B: [100 122 102 124  91 100  91 136 106  84  96 131 139  87 131]
V: [100 122 102 124  91 100  91 136 106  84  96 131 139  87 103]
L: [173 153 160 163 134 145 156 119 154 160 164 170 160  95 114]
H: [172 145 172 173 177 144 165 128 149 155 149 146 152 143 109]
A: [ 85  82  84  91  91 113  84  77  91  94  80 100 101 100  86]
E: [101  89 101  98  93  83  92  96  92  89  96  97  97  87  93]
X: [106 117 125  95  88  85  92 119 103 102 103 130 124  89 110]
N: [170 154 173 167 153 147 160 144 149 163 165 163 167 136 149]
W: [ 89  97  93 120 127 124 117 103 114  89  92 106 110 122 117]
M: [169 171 161 137 132 154 154 153 156 171 174 159 149 139 143]
U: [ 83 112  88 104  99  97  86 129  95  91  87 110 120  92 128]
diff B: [100 122 102 124  91 100  91 136 106  85  96 131 139  87 131] => 9, [84]
asked: [ 91  95  97 121 127 126 117 102 117  92  95 103 111 121 118] => W
asked: [170 155 173 167 153 146 160 144 149 163 166 163 167 134 151] => N
diff V: [100 123 102 124  91 100  91 136 106  84  96 131 139  87 103] => 1, [122]

bavek: [154 150 112 150 132 118 148 155 130]
Zuzed: [119 135 119 127 106 129 109 131 123]
Vusu: [154 132 129 143 157 119 158 136 141]
mep: [151 135 127 145 153 115 144 139 144]
Vufet: [126 133 123 128 109 135 129 128 116]
Tabir: [157 156 103 154 133 112 142 153 135]
zil: [138 116 122 125 118 150 172 125 102]
bamo: [141 129 135 136 153 118 142 132 142]
Fak: [128 147 122 139 122 115 109 139 137]
nale: [117 100 140 108 129 146 134 110 117]
Kilud: [137 144 116 137 117 123 131 145 123]
asked: [117  99 139 108 129 146 137 109 117] => nale
diff Tabir: [157 156 103 154 133 111 142 153 135] => 5, [112]

mevep: [143  95 151 154 162 112 162 128 152]
Redof: [101 157  97  95  97 160  98 131 112]
bote: [104 140 112 128 150 124 137 129  98]
vamud: [162 130 163 163 163  96 146 160 127]
Vimu: [157  99 151 161 156 106 171 105 136]
Nop: [ 95 158  98 101 127 150 106 152  98]
kasem: [146 114 150 154 110 134 134 118 152]
diff bote: [104 140 112 128 150 124 137 129  99] => 8, [98]
asked: [142  95 150 153 161 111 163 128 152] => mevep
diff Redof: [101 157  97  95  97 159  98 131 112] => 5, [160]
asked: [104 140 112 129 150 124 137 130  98] => bote

Sivif: [137 130 133 109 129 117 117 131 157 110 121 108 150 100  90 125  93 159
 111]
ravo: [108 156 121 149  91 163 150 142  90 173 165 158  96 108 135 144 163 116
 161]
gota: [ 88 137  93 126 115 146 135  90 136 134 138 134 120  97 139 148 131  97
 150]
lefev: [158  95 133 110 144 112 108 108 157 103  96  98 158 159 131 126 114 135
  96]
Firir: [ 95 162 113  91 129 149 127 116 164 138 143 154 138 100  89 155 118 151
 141]
kadi: [129 134  98 132 135 149 160  92 126 145 154 143 133 120 134 154 144  94
 158]
nibe: [138 153 128 162 146 167 156 119 118 152 164 161 137 143 153 148 167 110
 168]
rulub: [147 153  84 149 158 152 165  96 160 157 166 143 158 113 162 154 146  97
 154]
mipi: [159 116 139 128 154 107 105 130 148 111  98 102 154 158 121 100 102 123
 101]
zep: [151 127 158  96 168 130 107 159 145 109 121 145 157 119 121 116 116 166
 140]
diff nibe: [138 153 128 162 146 167 156 119 118 152 165 161 137 143 153 148 167 110
 168] => 10, [164]
asked: [139 129 136 110 129 118 117 133 157 112 122 108 151 101  94 122  93 159
 112] => Sivif
asked: [109 157 121 150  89 162 149 144  89 173 166 158  95 108 133 145 162 116
 161] => ravo
asked: [158  94 133 110 144 111 107 108 158 103  95  98 158 159 131 126 115 135
  96] => lefev

Lizo: [125 151 122 130 122 161 114 134 128 130 163 127 135 125 127 122 128 155
 139 143 141 114 116 146 135 122 128 129 123 165 134 127 136 133 122 144
 128 135 104 127 116 129 132 127 134 129 130 124 118 144 121]
fesob: [120 145 111 129 118 157 112 129 140 119 166 123 129 130 140 120 135 148
 127 139 144 111 120 148 135 118 123 137 124 160 127 123 138 141 124 141
 126 131 101 124 124 121 139 122 124 133 128 120 131 149 126]
mito: [136 110 153 143 123 146 133 129 130 130 155 116 119 132 137 126 126 122
 130 136 113  81 122 145 129 125 131 126 134 108 120 149 129 144 128 148
 123 109 134 118 120 138  97 128 107 142 130 121 126 121 139]
diff fesob: [120 145 111 129 118 157 112 129 140 119 166 123 129 130 140 120 135 148
 127 139 144 111 120 148 135 118 123 137 124 160 127 123 138 141 124 141
 126 131 101 124 124 121 139 122 125 133 128 120 131 149 126] => 44, [124]
asked: [137 111 153 141 123 146 133 129 131 129 154 116 119 132 137 126 126 122
 131 135 113  81 122 145 129 125 131 126 134 109 120 150 130 144 128 147
 123 110 134 119 120 138  97 128 106 142 130 122 126 120 139] => mito
diff Lizo: [125 151 122 130 122 161 114 134 128 130 163 127 135 125 127 122 128 155
 139 143 141 113 116 146 135 122 128 129 123 165 134 127 136 133 122 144
 128 135 104 127 116 129 132 127 134 129 130 124 118 144 121] => 21, [114]

lanol: [ 80 172 131  98]
kotak: [142 131 156 146]
zonu: [ 85 182 139  75]
miz: [108 151 178 113]
Dab: [108 151 178 181]
Tesif: [142 131 156 114]
zos: [ 99 156 157 124]
asked: [ 80 173 132  98] => lanol
asked: [ 98 156 157 124] => zos
diff zonu: [ 85 181 139  75] => 1, [182]

